Below are the code and all the weights of a small trained network. Each question names an input and a target symbol and asks about switching units off, where a switched-off unit gives its printed mean instead of its output.

import numpy as np


def w(rows, s, z=0):
    codes = np.array(rows[::2]) - 128.0
    scale = np.full(codes.shape[1], s)
    scale[-1] = z or s
    return codes * scale


def f(y):
    return y / 2 * (1 + np.tanh(0.7978845608 * (y + 0.044715 * y**3)))


def softmax(a):
    e = np.exp(a - a.max(-1, keepdims=True))
    return e / e.sum(-1, keepdims=True)


def log_softmax(a):
    a = a - a.max(-1, keepdims=True)
    return a - np.log(np.exp(a).sum(-1, keepdims=True))


def net(x, mask):
    ids = ['ΔΞΩαεζθμσφψ'.index(c) for c in x.split()]
    T = len(ids)
    res = E[ids] + P[:T]
    u = 0
    for l in range(2):
        r = res
        for j in range(3):
            rows = slice(4 * j, 4 * j + 4)
            q, k, v = (r @ M[l][rows].T for M in (Q, K, V))
            z = softmax(np.where(np.tri(T) > 0, q @ k.T / 4**0.5, -1e9)) @ v
            o = O[l][rows]
            res = res + np.where(mask[u + j], z, o[:, -1]) @ o[:, :-1]
        u += 3
        y = f(res @ A[l][:, :-1].T + A[l][:, -1])
        res = res + np.where(mask[u : u + 8], y, B[l][:, -1]) @ B[l][:, :-1]
        u += 8
    return log_softmax(res[-1] @ U[:, :-1].T + U[:, -1])


Q, K, V, O, A, B = {}, {}, {}, {}, {}, {}
E = w([
[137,134,142],'Δ',
[146,125,141],'Ξ',
[153,156,139],'Ω',
[160,119,137],'α',
[118,133,151],'ε',
[147,104,144],'ζ',
[146,129,139],'θ',
[140,65,132],'μ',
[122,56,148],'σ',
[133,231,155],'φ',
[96,2,156],'ψ',
],0.0088)
P = w([
[153,120,81],'0',
[10,87,117],'1',
[210,122,229],'2',
[116,118,151],'3',
[65,142,70],'4',
[223,152,241],'5',
[88,144,153],'6',
[62,176,58],'7',
[223,173,253],'8',
[52,172,151],'9',
[30,210,55],'10',
[238,207,255],'11',
[98,107,132],'12',
],0.011)
Q[0] = w([
[161,169,173],'L0H1',
[71,157,153],'L0H1',
[96,151,131],'L0H1',
[198,47,142],'L0H1',
[123,113,221],'L0H2',
[105,226,124],'L0H2',
[99,115,251],'L0H2',
[173,53,114],'L0H2',
[130,27,64],'L0H3',
[22,121,9],'L0H3',
[175,183,253],'L0H3',
[227,58,165],'L0H3',
],0.0059)
K[0] = w([
[154,112,88],'L0H1',
[153,97,136],'L0H1',
[153,133,142],'L0H1',
[44,137,84],'L0H1',
[205,143,153],'L0H2',
[76,121,184],'L0H2',
[254,112,148],'L0H2',
[146,145,78],'L0H2',
[139,66,98],'L0H3',
[142,61,163],'L0H3',
[139,230,109],'L0H3',
[124,154,59],'L0H3',
],0.008)
V[0] = w([
[59,124,67],'L0H1',
[82,108,249],'L0H1',
[196,125,165],'L0H1',
[120,119,229],'L0H1',
[46,85,90],'L0H2',
[69,114,34],'L0H2',
[163,141,37],'L0H2',
[49,101,182],'L0H2',
[141,65,69],'L0H3',
[48,157,187],'L0H3',
[163,60,142],'L0H3',
[101,158,196],'L0H3',
],0.011)
O[0] = w([
[130,254,148,82],'L0H1',
[168,118,49,216],'L0H1',
[126,4,137,159],'L0H1',
[172,95,59,201],'L0H1',
[77,205,95,53],'L0H2',
[33,194,128,2],'L0H2',
[83,141,201,49],'L0H2',
[148,171,53,149],'L0H2',
[71,156,162,93],'L0H3',
[164,151,71,165],'L0H3',
[59,121,127,138],'L0H3',
[172,87,51,170],'L0H3',
],0.0081,0.0038)
A[0] = w([
[127,215,151,175],'L0N1',
[57,2,157,94],'L0N2',
[114,176,173,221],'L0N3',
[210,147,251,253],'L0N4',
[9,119,60,207],'L0N5',
[174,41,82,187],'L0N6',
[40,127,45,57],'L0N7',
[136,158,25,49],'L0N8',
],0.008,0.0017)
B[0] = w([
[84,183,108,122],'L0N1',
[78,46,106,151],'L0N2',
[46,177,145,125],'L0N3',
[200,176,237,225],'L0N4',
[117,249,92,178],'L0N5',
[140,120,30,255],'L0N6',
[149,255,132,166],'L0N7',
[60,93,228,161],'L0N8',
],0.0062,0.0092)
Q[1] = w([
[99,126,85],'L1H1',
[165,249,178],'L1H1',
[157,104,118],'L1H1',
[172,177,176],'L1H1',
[159,117,86],'L1H2',
[105,193,153],'L1H2',
[106,135,91],'L1H2',
[141,116,174],'L1H2',
[134,180,115],'L1H3',
[131,88,171],'L1H3',
[178,158,101],'L1H3',
[177,148,123],'L1H3',
],0.012)
K[1] = w([
[135,92,243],'L1H1',
[174,96,31],'L1H1',
[83,144,120],'L1H1',
[138,121,39],'L1H1',
[82,177,221],'L1H2',
[160,146,1],'L1H2',
[52,135,105],'L1H2',
[231,103,110],'L1H2',
[104,193,84],'L1H3',
[216,42,119],'L1H3',
[85,133,16],'L1H3',
[105,122,20],'L1H3',
],0.0073)
V[1] = w([
[180,157,186],'L1H1',
[44,148,89],'L1H1',
[107,75,136],'L1H1',
[70,102,20],'L1H1',
[76,101,162],'L1H2',
[192,146,232],'L1H2',
[146,234,134],'L1H2',
[121,254,97],'L1H2',
[203,143,89],'L1H3',
[137,87,50],'L1H3',
[178,129,93],'L1H3',
[75,124,115],'L1H3',
],0.0085)
O[1] = w([
[151,251,87,160],'L1H1',
[85,76,210,132],'L1H1',
[225,43,113,121],'L1H1',
[91,32,158,67],'L1H1',
[145,97,44,131],'L1H2',
[142,237,110,254],'L1H2',
[43,198,145,224],'L1H2',
[2,130,177,200],'L1H2',
[93,202,197,128],'L1H3',
[45,112,191,125],'L1H3',
[89,185,196,125],'L1H3',
[124,73,129,149],'L1H3',
],0.0063,0.0097)
A[1] = w([
[237,150,101,62],'L1N1',
[62,155,165,66],'L1N2',
[212,191,141,107],'L1N3',
[105,183,47,254],'L1N4',
[223,71,78,122],'L1N5',
[183,2,115,213],'L1N6',
[54,188,100,54],'L1N7',
[161,226,87,73],'L1N8',
],0.0086,0.0093)
B[1] = w([
[62,95,37,194],'L1N1',
[184,153,80,151],'L1N2',
[12,114,93,205],'L1N3',
[138,218,226,255],'L1N4',
[238,104,91,175],'L1N5',
[179,59,255,167],'L1N6',
[208,13,115,193],'L1N7',
[76,24,83,195],'L1N8',
],0.0087,0.02)
U = w([
[101,208,220,233],'Δ',
[162,222,135,170],'Ξ',
[48,155,93,109],'Ω',
[139,36,49,122],'α',
[154,117,103,156],'ε',
[51,62,121,92],'ζ',
[126,106,95,196],'θ',
[106,84,204,122],'μ',
[237,141,143,37],'σ',
[94,117,22,2],'φ',
[191,120,255,44],'ψ',
],0.0091,0.0071)

Each question gives the input, a string of symbols that net reads in full, and the target symbol t.
The units are the heads (4 rows each of Q, K, V and O) and the neurons (one row each of A and B). Each row of codes is followed by its name. A weight is (code - 128) times the scale printed after its matrix; where a second scale follows, it is the last column's (O, A, B and U).
mask holds one flag per unit, layer by layer, with each layer's heads first. A switched-off unit (its flag False) gives its mean, the last column of its rows in O or B, instead of its output. The means were averaged over made-up inputs and are rounded, as every weight is.
A unit's drop is (log p(t) with every unit on - log p(t) with that unit switched off) / (log p(t) with every unit on - log p(t) with every unit switched off).
The circuit of an input: a set's keep is (log p(t) with only the set's units on - log p(t) with every unit switched off) / (log p(t) with every unit on - log p(t) with every unit switched off). Starting from the 12 units with the biggest drops (on a tie, the unit counted first), units are removed one at a time, each time the one whose removal leaves the highest keep (on an exact tie, the one counted first), for as long as the keep stays at least 0.8.
units of the circuit, in order: the units of the circuit, biggest drop first
unit that matters most: the unit with the biggest drop
top k neurons: the k neurons with the biggest drops, biggest first
top k neurons in layer l: the k neurons of layer l with the biggest drops, biggest first
which heads matter: for each layer, one digit per head in row order, 1 if its drop is at least 0.15 and else 0, layers parted by /
input Ξ ζ ε θ θ Δ μ α Δ α μ, target Ξ: units of the circuit, in order => L1H1, L0N4
input ψ Ξ α Ω, target ζ: unit that matters most => L0H2
input μ α α Ω μ Ξ ζ Δ σ μ, target ψ: which heads matter => 111 / 110
input ζ ε ε σ, target σ: units of the circuit, in order => L1H2, L1N5, L1N8
input Ω α α α α Ω θ Ω ψ φ Δ Ω, target α: units of the circuit, in order => L0H2, L1N4
input Ξ Ω α α α ε ζ α Δ α σ ψ, target ψ: units of the circuit, in order => L1H1, L1N6, L0H2
input ζ φ ζ Ξ σ, target Δ: units of the circuit, in order => L1N4, L1N1, L0H2
input α ε ζ φ μ μ α ε Ω α φ θ, target α: top 3 neurons => L0N8, L1N4, L0N6
input α Δ Δ σ φ, target Δ: units of the circuit, in order => L0H2, L1N4
input θ φ ψ Ω φ μ α Δ, target Δ: units of the circuit, in order => L1N1, L1N5
input Ω μ ψ ψ, target φ: which heads matter => 111 / 111
input Δ μ Ξ ζ φ ψ Δ θ Ξ α, target Ξ: units of the circuit, in order => L0N4, L1H1, L1N4
input α Δ φ Δ Δ ζ ε ε ε Δ, target α: units of the circuit, in order => L0H3, L1H2, L0H1, L0H2
input α ε θ ζ α μ θ ψ Ξ μ φ ζ, target α: units of the circuit, in order => L0H2, L1N4
input φ α ζ σ μ α θ, target Ω: top neuron in layer 1 => L1N8
input Ω ψ ζ α Ξ σ Δ θ φ ζ φ ε ψ, target φ: units of the circuit, in order => L1H1, L0N4, L1N8
input θ μ θ ψ φ ε Ξ θ θ φ Δ μ, target α: top 3 neurons => L0N8, L1N4, L0N6
input α μ ψ Ξ, target α: units of the circuit, in order => L1H2, L1N1
input ψ φ φ, target ψ: top 3 neurons in layer 0 => L0N5, L0N4, L0N7
input α α α ψ Ξ σ ψ σ Ω ζ, target α: top neuron => L0N2
input ζ ψ Ω, target ψ: units of the circuit, in order => L1H1, L0N4, L1N6
input σ φ ψ, target ψ: units of the circuit, in order => L1H2, L1N6
input σ φ α, target α: top 4 neurons in layer 0 => L0N4, L0N6, L0N2, L0N8
input α φ ε ψ, target α: top 4 neurons in layer 0 => L0N2, L0N4, L0N6, L0N7
input ζ μ Ξ α Ξ σ φ Ω, target Δ: top 3 neurons => L1N4, L1N1, L1N5
input Δ Ω α ζ, target Ξ: top 2 neurons => L1N7, L0N4
input ζ ζ α ε α μ α ψ μ Δ Ω Ξ μ, target σ: unit that matters most => L0H2
input Ω ζ φ, target α: top 3 neurons in layer 1 => L1N4, L1N1, L1N3
